Below are the code and all the weights of a small trained network. Each question names an input and a class and asks about switching units off, where a switched-off unit gives its printed mean instead of its output.

import numpy as np


def w(rows, s, z=0):
    codes = np.array(rows[::2]) - 128.0
    scale = np.full(codes.shape[1], s)
    scale[-1] = z or s
    return codes * scale


def f(y):
    return np.maximum(y, 0)


def log_softmax(a):
    a = a - a.max(-1, keepdims=True)
    return a - np.log(np.exp(a).sum(-1, keepdims=True))


def net(x, mask):
    res = np.array(x, float).reshape(1, 2) / 4 @ E
    y = f(res @ A[0][:, :-1].T + A[0][:, -1])
    res = res + np.where(mask, y, B[0][:, -1]) @ B[0][:, :-1]
    return log_softmax(res[-1] @ U[:, :-1].T + U[:, -1])


A, B = {}, {}
E = w([
[138,7,157,144,131],'x0',
[119,143,255,131,104],'x1',
],0.011)
A[0] = w([
[131,144,179,147,150,128],'n0',
[125,151,221,110,117,111],'n1',
[121,176,130,149,138,107],'n2',
[127,113,28,123,137,94],'n3',
[131,220,135,101,134,132],'n4',
[123,132,137,120,137,248],'n5',
[125,150,191,139,138,88],'n6',
[130,4,170,117,142,106],'n7',
[126,223,132,122,137,80],'n8',
[128,139,132,128,125,233],'n9',
],0.024,0.012)
B[0] = w([
[113,103,136,92,146,186],'n0',
[108,123,114,36,150,237],'n1',
[112,124,132,145,85,169],'n2',
[75,115,124,35,155,240],'n3',
[85,154,133,170,83,231],'n4',
[212,108,130,205,255,218],'n5',
[93,118,107,65,131,190],'n6',
[70,160,115,182,58,254],'n7',
[79,138,107,153,53,212],'n8',
[207,102,138,198,218,207],'n9',
],0.037,0.016)
U = w([
[48,156,76,244,72,60],'0',
[80,88,91,24,166,184],'1',
[181,97,128,242,198,255],'2',
[186,120,198,93,111,83],'3',
[148,111,132,116,111,73],'4',
[171,105,171,112,97,76],'5',
],0.011,0.0061)

Each question gives the input, the list of numbers given to net, and the class t.
The units are the neurons (one row each of A and B). Each row of codes is followed by its name. A weight is (code - 128) times the scale printed after its matrix; where a second scale follows, it is the last column's (A, B and U).
mask holds one flag per neuron, in row order. A switched-off neuron (its flag False) gives its mean, the last column of its row in B, instead of its output. The means were averaged over made-up inputs and are rounded, as every weight is.
A unit's drop is (log p(t) with every unit on - log p(t) with that unit switched off) / (log p(t) with every unit on - log p(t) with every unit switched off).
The circuit of an input: a set's keep is (log p(t) with only the set's units on - log p(t) with every unit switched off) / (log p(t) with every unit on - log p(t) with every unit switched off). Starting from all 10 units, units are removed one at a time, each time the one whose removal leaves the highest keep (on an exact tie, the one counted first), for as long as the keep stays at least 0.8.
units of the circuit, in order: the units of the circuit, biggest drop first
most important unit: the unit with the biggest drop
top k neurons: the k neurons with the biggest drops, biggest first
drop of u: that unit's drop, to one decimal
input [-3,-3], class 2: units of the circuit, in order -> n7, n1
input [-1,-3], class 2: most important unit -> n1
input [7,-6], class 0: top 2 neurons -> n7, n1
input [3,3], class 2: top 2 neurons -> n3, n8
input [8,-8], class 0: top 3 neurons -> n7, n1, n6
input [7,7], class 0: top 2 neurons -> n7, n3
input [-6,8], class 1: top 3 neurons -> n1, n7, n6
input [-7,-8], class 1: top 2 neurons -> n3, n7
input [-7,8], class 1: top 4 neurons -> n1, n7, n6, n0
input [4,1], class 0: top 2 neurons -> n7, n9
input [0,-3], class 2: top 2 neurons -> n1, n6
input [8,8], class 0: top 2 neurons -> n7, n3
input [-5,7], class 1: top 2 neurons -> n1, n7
input [2,3], class 2: most important unit -> n3
input [4,0], class 0: top 2 neurons -> n7, n9
input [6,-4], class 0: drop of n7 -> 3.9
input [-2,2], class 2: drop of n7 -> 0.2
input [-2,6], class 1: drop of n1 -> 0.2
